Below are the code and all the weights of a small trained network. Each question names an input and a target symbol and asks about switching units off, where a switched-off unit gives its printed mean instead of its output.

import numpy as np


def w(rows, s, z=0):
    codes = np.array(rows[::2]) - 128.0
    scale = np.full(codes.shape[1], s)
    scale[-1] = z or s
    return codes * scale


def f(y):
    return np.maximum(y, 0)


def softmax(a):
    e = np.exp(a - a.max(-1, keepdims=True))
    return e / e.sum(-1, keepdims=True)


def log_softmax(a):
    a = a - a.max(-1, keepdims=True)
    return a - np.log(np.exp(a).sum(-1, keepdims=True))


def net(x, mask):
    ids = ['ΓΛΦΩαζτ'.index(c) for c in x.split()]
    T = len(ids)
    res = E[ids] + P[:T]
    q, k, v = (res @ M[0].T for M in (Q, K, V))
    z = softmax(np.where(np.tri(T) > 0, q @ k.T / 2**0.5, -1e9)) @ v
    res = res + np.where(mask[0], z, O[0][:, -1]) @ O[0][:, :-1]
    y = f(res @ A[0][:, :-1].T + A[0][:, -1])
    res = res + np.where(mask[1:17], y, B[0][:, -1]) @ B[0][:, :-1]
    return log_softmax(res[-1] @ U[:, :-1].T + U[:, -1])


Q, K, V, O, A, B = {}, {}, {}, {}, {}, {}
E = w([
[53,140,125,145,2,118,158,41,204,70,190,189],'Γ',
[106,67,141,104,97,174,51,123,115,172,136,98],'Λ',
[176,162,89,142,168,173,111,95,112,76,124,91],'Φ',
[198,83,111,103,184,118,89,100,154,96,159,137],'Ω',
[122,135,174,117,229,120,91,95,118,137,121,151],'α',
[85,117,177,128,151,170,100,197,69,116,134,71],'ζ',
[168,75,112,137,101,127,120,116,109,107,119,105],'τ',
],0.013)
P = w([
[143,136,233,131,71,65,148,112,138,136,115,103],'0',
[142,89,209,224,151,177,140,1,105,147,190,110],'1',
[107,71,138,136,136,179,159,58,74,123,191,113],'2',
[205,197,166,72,50,149,75,206,213,132,45,142],'3',
[87,176,164,75,142,145,177,114,170,144,116,128],'4',
[165,73,102,210,185,161,108,80,69,105,234,157],'5',
[97,159,90,77,151,109,128,142,149,117,130,159],'6',
[96,169,55,11,79,127,123,186,102,114,86,214],'7',
[107,132,61,57,98,99,125,163,107,125,132,174],'8',
[85,107,72,101,126,139,145,129,92,101,186,171],'9',
[101,116,57,70,109,126,131,174,104,110,148,184],'10',
],0.0074)
Q[0] = w([
[90,31,97,192,186,172,131,46,2,89,211,127],'H0',
[196,108,123,140,163,195,50,190,70,158,92,119],'H0',
],0.0085)
K[0] = w([
[76,208,47,11,54,42,58,210,94,53,89,223],'H0',
[102,184,117,255,74,55,132,71,213,54,172,217],'H0',
],0.0066)
V[0] = w([
[145,182,153,115,255,122,89,202,10,176,91,74],'H0',
[219,104,89,123,174,48,155,69,192,91,126,186],'H0',
],0.0072)
O[0] = w([
[177,2,104,82,168,168,145,70,143,115,17,83,3],'H0',
[183,137,143,146,187,160,225,147,218,167,214,88,146],'H0',
],0.0095,0.0055)
A[0] = w([
[95,161,2,110,81,130,184,99,104,75,102,181,67],'N0',
[112,165,109,176,61,207,136,152,78,112,109,93,195],'N1',
[110,215,121,171,136,91,132,140,98,155,167,152,44],'N2',
[104,142,183,173,184,12,168,144,145,200,64,140,99],'N3',
[192,69,99,103,203,222,152,197,104,147,47,50,146],'N4',
[132,160,163,171,126,133,213,105,198,154,172,83,11],'N5',
[34,110,70,141,115,106,117,165,159,128,112,213,26],'N6',
[95,157,138,124,108,79,73,173,41,117,87,84,13],'N7',
[167,103,157,114,119,168,137,76,71,85,180,154,231],'N8',
[54,100,112,105,189,176,134,166,156,203,110,164,151],'N9',
[90,178,125,181,153,103,212,220,129,60,140,204,95],'N10',
[128,133,146,103,102,110,46,66,71,76,82,156,150],'N11',
[129,149,46,69,154,108,173,113,128,106,96,98,254],'N12',
[109,130,107,107,168,131,32,182,110,111,116,119,188],'N13',
[174,49,98,80,172,107,124,128,73,121,20,106,10],'N14',
[141,96,205,163,77,34,211,188,91,75,75,77,51],'N15',
],0.0071,0.0043)
B[0] = w([
[211,113,182,122,236,153,140,137,251,168,139,175,163],'N0',
[106,88,108,191,160,91,43,191,170,128,58,160,190],'N1',
[166,47,100,92,144,121,144,73,106,190,59,152,255],'N2',
[10,107,155,75,190,143,123,156,209,138,116,76,140],'N3',
[133,60,49,109,103,107,196,83,242,254,54,44,194],'N4',
[188,134,49,58,75,239,123,96,63,114,156,136,176],'N5',
[142,168,77,134,100,159,120,151,221,214,108,78,167],'N6',
[141,63,76,74,81,71,218,85,149,97,183,48,157],'N7',
[34,148,142,218,69,90,102,186,174,151,72,146,213],'N8',
[196,128,101,133,74,160,139,214,122,140,167,18,153],'N9',
[137,50,117,71,140,75,170,112,131,39,98,150,243],'N10',
[182,133,190,98,108,200,191,204,55,88,220,28,199],'N11',
[126,94,180,161,148,106,99,218,59,110,169,61,178],'N12',
[105,184,165,123,50,162,116,116,84,63,76,90,190],'N13',
[71,217,53,34,90,224,36,135,152,184,133,152,175],'N14',
[128,216,157,251,138,220,5,186,169,244,180,184,132],'N15',
],0.0061,0.0092)
U = w([
[94,165,110,104,73,137,164,55,154,107,123,150,16],'Γ',
[75,220,138,178,133,123,26,166,161,155,161,150,183],'Λ',
[130,146,65,93,135,172,95,110,96,113,90,129,71],'Φ',
[187,126,115,118,144,164,212,177,102,188,217,98,70],'Ω',
[117,85,122,84,144,126,150,77,158,203,81,144,24],'α',
[125,93,179,123,144,116,99,161,89,2,125,128,255],'ζ',
[181,110,152,178,107,93,144,90,111,151,77,105,152],'τ',
],0.0071,0.0034)

Each question gives the input, a string of symbols that net reads in full, and the target symbol t.
The units are the heads (2 rows each of Q, K, V and O) and the neurons (one row each of A and B). Each row of codes is followed by its name. A weight is (code - 128) times the scale printed after its matrix; where a second scale follows, it is the last column's (O, A, B and U).
mask holds one flag per unit, heads first, then neurons. A switched-off unit (its flag False) gives its mean, the last column of its rows in O or B, instead of its output. The means were averaged over made-up inputs and are rounded, as every weight is.
A unit's drop is (log p(t) with every unit on - log p(t) with that unit switched off) / (log p(t) with every unit on - log p(t) with every unit switched off).
The circuit of an input: a set's keep is (log p(t) with only the set's units on - log p(t) with every unit switched off) / (log p(t) with every unit on - log p(t) with every unit switched off). Starting from the 12 units with the biggest drops (on a tie, the unit counted first), units are removed one at a time, each time the one whose removal leaves the highest keep (on an exact tie, the one counted first), for as long as the keep stays at least 0.8.
circuit, biggest first: the units of the circuit, biggest drop first
most important unit: the unit with the biggest drop
top k neurons: the k neurons with the biggest drops, biggest first
drop when u is switched off: that unit's drop, to one decimal
input Γ Λ ζ α α Φ Λ ζ Ω Ω, target ζ: circuit, biggest first -> (H0, N4, N2)
input ζ Γ α, target ζ: circuit, biggest first -> (H0, N11, N4)
input Φ τ α Φ Ω ζ, target τ: most important unit -> H0
input ζ τ Ω Ω, target Λ: circuit, biggest first -> (N10, N2)
input ζ ζ Λ Ω Γ ζ α Φ, target ζ: circuit, biggest first -> (N4, N14, N12)
input Φ Λ Λ α α Λ, target α: circuit, biggest first -> (H0, N4)
input Ω ζ ζ ζ Φ ζ, target Φ: top 2 neurons -> (N14, N4)
input Λ Ω τ, target ζ: circuit, biggest first -> (H0, N4, N2)
input Φ ζ ζ Γ ζ, target ζ: circuit, biggest first -> (N10, N4, H0, N14)
input Φ Φ Ω τ Ω τ, target Λ: top 3 neurons -> (N10, N2, N8)
input α ζ ζ ζ α α Ω τ, target α: top 2 neurons -> (N4, N0)
input Γ α Λ, target Λ: top 3 neurons -> (N1, N4, N11)
input Λ Φ Γ, target Λ: top 4 neurons -> (N10, N2, N8, N6)
input Λ Ω τ α τ α, target α: circuit, biggest first -> (H0)
input τ Φ Ω, target Λ: top 4 neurons -> (N10, N2, N8, N11)
input Λ α Ω τ ζ Φ, target Λ: top 3 neurons -> (N10, N8, N2)
input α α ζ Φ α τ Ω ζ α τ, target Φ: drop when N14 is switched off -> 1.2
input α Φ Λ, target α: drop when H0 is switched off -> 2.7
input Λ α ζ α α, target Φ: drop when N14 is switched off -> 0.7
input α Ω ζ, target α: top neuron -> (N4)
